Here is a tiny trained network, its code and every weight. The questions are about switching its units off for an input and a class, where a switched-off unit gives its printed mean instead of its output.

import numpy as np


def w(rows, s, z=0):
    codes = np.array(rows[::2]) - 128.0
    scale = np.full(codes.shape[1], s)
    scale[-1] = z or s
    return codes * scale


def f(y):
    return y / 2 * (1 + np.tanh(0.7978845608 * (y + 0.044715 * y**3)))


def log_softmax(a):
    a = a - a.max(-1, keepdims=True)
    return a - np.log(np.exp(a).sum(-1, keepdims=True))


def net(x, mask):
    res = np.array(x, float).reshape(1, 8) / 4 @ E
    y = f(res @ A[0][:, :-1].T + A[0][:, -1])
    res = res + np.where(mask, y, B[0][:, -1]) @ B[0][:, :-1]
    return log_softmax(res[-1] @ U[:, :-1].T + U[:, -1])


A, B = {}, {}
E = w([
[112,19,164,161,171,219,35,176,61],'x0',
[107,184,63,58,110,149,36,121,97],'x1',
[122,66,196,65,138,66,172,185,99],'x2',
[123,64,195,121,119,68,254,173,133],'x3',
[119,124,77,157,208,103,116,19,127],'x4',
[80,199,222,191,114,209,81,129,160],'x5',
[104,191,162,52,155,114,128,65,90],'x6',
[29,98,120,96,131,92,53,199,115],'x7',
],0.0075)
A[0] = w([
[190,121,35,131,120,124,136,185,177,108],'n1',
[112,136,84,108,110,25,133,147,157,120],'n2',
[140,197,71,87,156,107,173,140,144,254],'n3',
[84,152,84,130,86,120,114,185,123,233],'n4',
[134,143,112,119,116,90,141,79,72,43],'n5',
[97,80,96,155,255,194,131,140,146,226],'n6',
],0.0097,0.003)
B[0] = w([
[102,115,54,151,121,175,189,154,117,219],'n1',
[100,44,130,100,64,153,152,128,128,226],'n2',
[147,110,139,96,95,151,136,152,73,253],'n3',
[108,119,115,140,118,187,68,174,136,223],'n4',
[138,156,120,77,201,170,134,107,172,159],'n5',
[166,100,150,148,135,86,140,8,95,255],'n6',
],0.011,0.0068)
U = w([
[70,149,105,152,211,216,44,76,132,9],'0',
[137,90,161,122,177,55,147,93,147,90],'1',
[175,158,174,169,87,209,190,172,177,252],'2',
[47,135,137,66,76,174,99,214,168,213],'3',
[159,75,28,144,145,175,171,160,152,42],'4',
[181,163,100,3,182,139,133,131,118,61],'5',
],0.008,0.0037)

Each question gives the input, the list of numbers given to net, and the class t.
The units are the neurons (one row each of A and B). Each row of codes is followed by its name. A weight is (code - 128) times the scale printed after its matrix; where a second scale follows, it is the last column's (A, B and U).
mask holds one flag per neuron, in row order. A switched-off neuron (its flag False) gives its mean, the last column of its row in B, instead of its output. The means were averaged over made-up inputs and are rounded, as every weight is.
A unit's drop is (log p(t) with every unit on - log p(t) with that unit switched off) / (log p(t) with every unit on - log p(t) with every unit switched off).
The circuit of an input: a set's keep is (log p(t) with only the set's units on - log p(t) with every unit switched off) / (log p(t) with every unit on - log p(t) with every unit switched off). Starting from all 6 units, units are removed one at a time, each time the one whose removal leaves the highest keep (on an exact tie, the one counted first), for as long as the keep stays at least 0.8.
circuit, biggest first: the units of the circuit, biggest drop first
most important unit: the unit with the biggest drop
top k neurons: the k neurons with the biggest drops, biggest first
drop when u is switched off: that unit's drop, to one decimal
input [-7,0,3,1,8,1,2,-8], class 5: most important unit : n5
input [-7,-1,-5,1,3,1,-2,4], class 3: circuit, biggest first : n6, n2
input [-3,3,-2,-4,4,-5,5,7], class 3: circuit, biggest first : n2, n6
input [-7,7,5,-1,4,0,4,7], class 3: top 3 neurons : n2, n6, n4
input [-8,-7,4,-4,-1,-6,4,4], class 3: circuit, biggest first : n2, n6
input [-8,2,2,3,8,7,-6,3], class 3: circuit, biggest first : n6, n2
input [5,4,-7,8,7,-3,-3,-7], class 1: top 2 neurons : n6, n4
input [5,-4,-5,-1,6,-2,-6,-3], class 1: top 2 neurons : n6, n4
input [6,-6,-5,3,7,5,1,-4], class 1: drop when n6 is switched off : 0.5
input [0,-1,7,-4,-4,-7,7,4], class 3: drop when n6 is switched off : 0.6
input [8,3,-5,6,-2,1,-1,0], class 0: drop when n3 is switched off : 0.2
input [-4,2,-8,-7,-5,-5,8,7], class 3: drop when n4 is switched off : 0.2
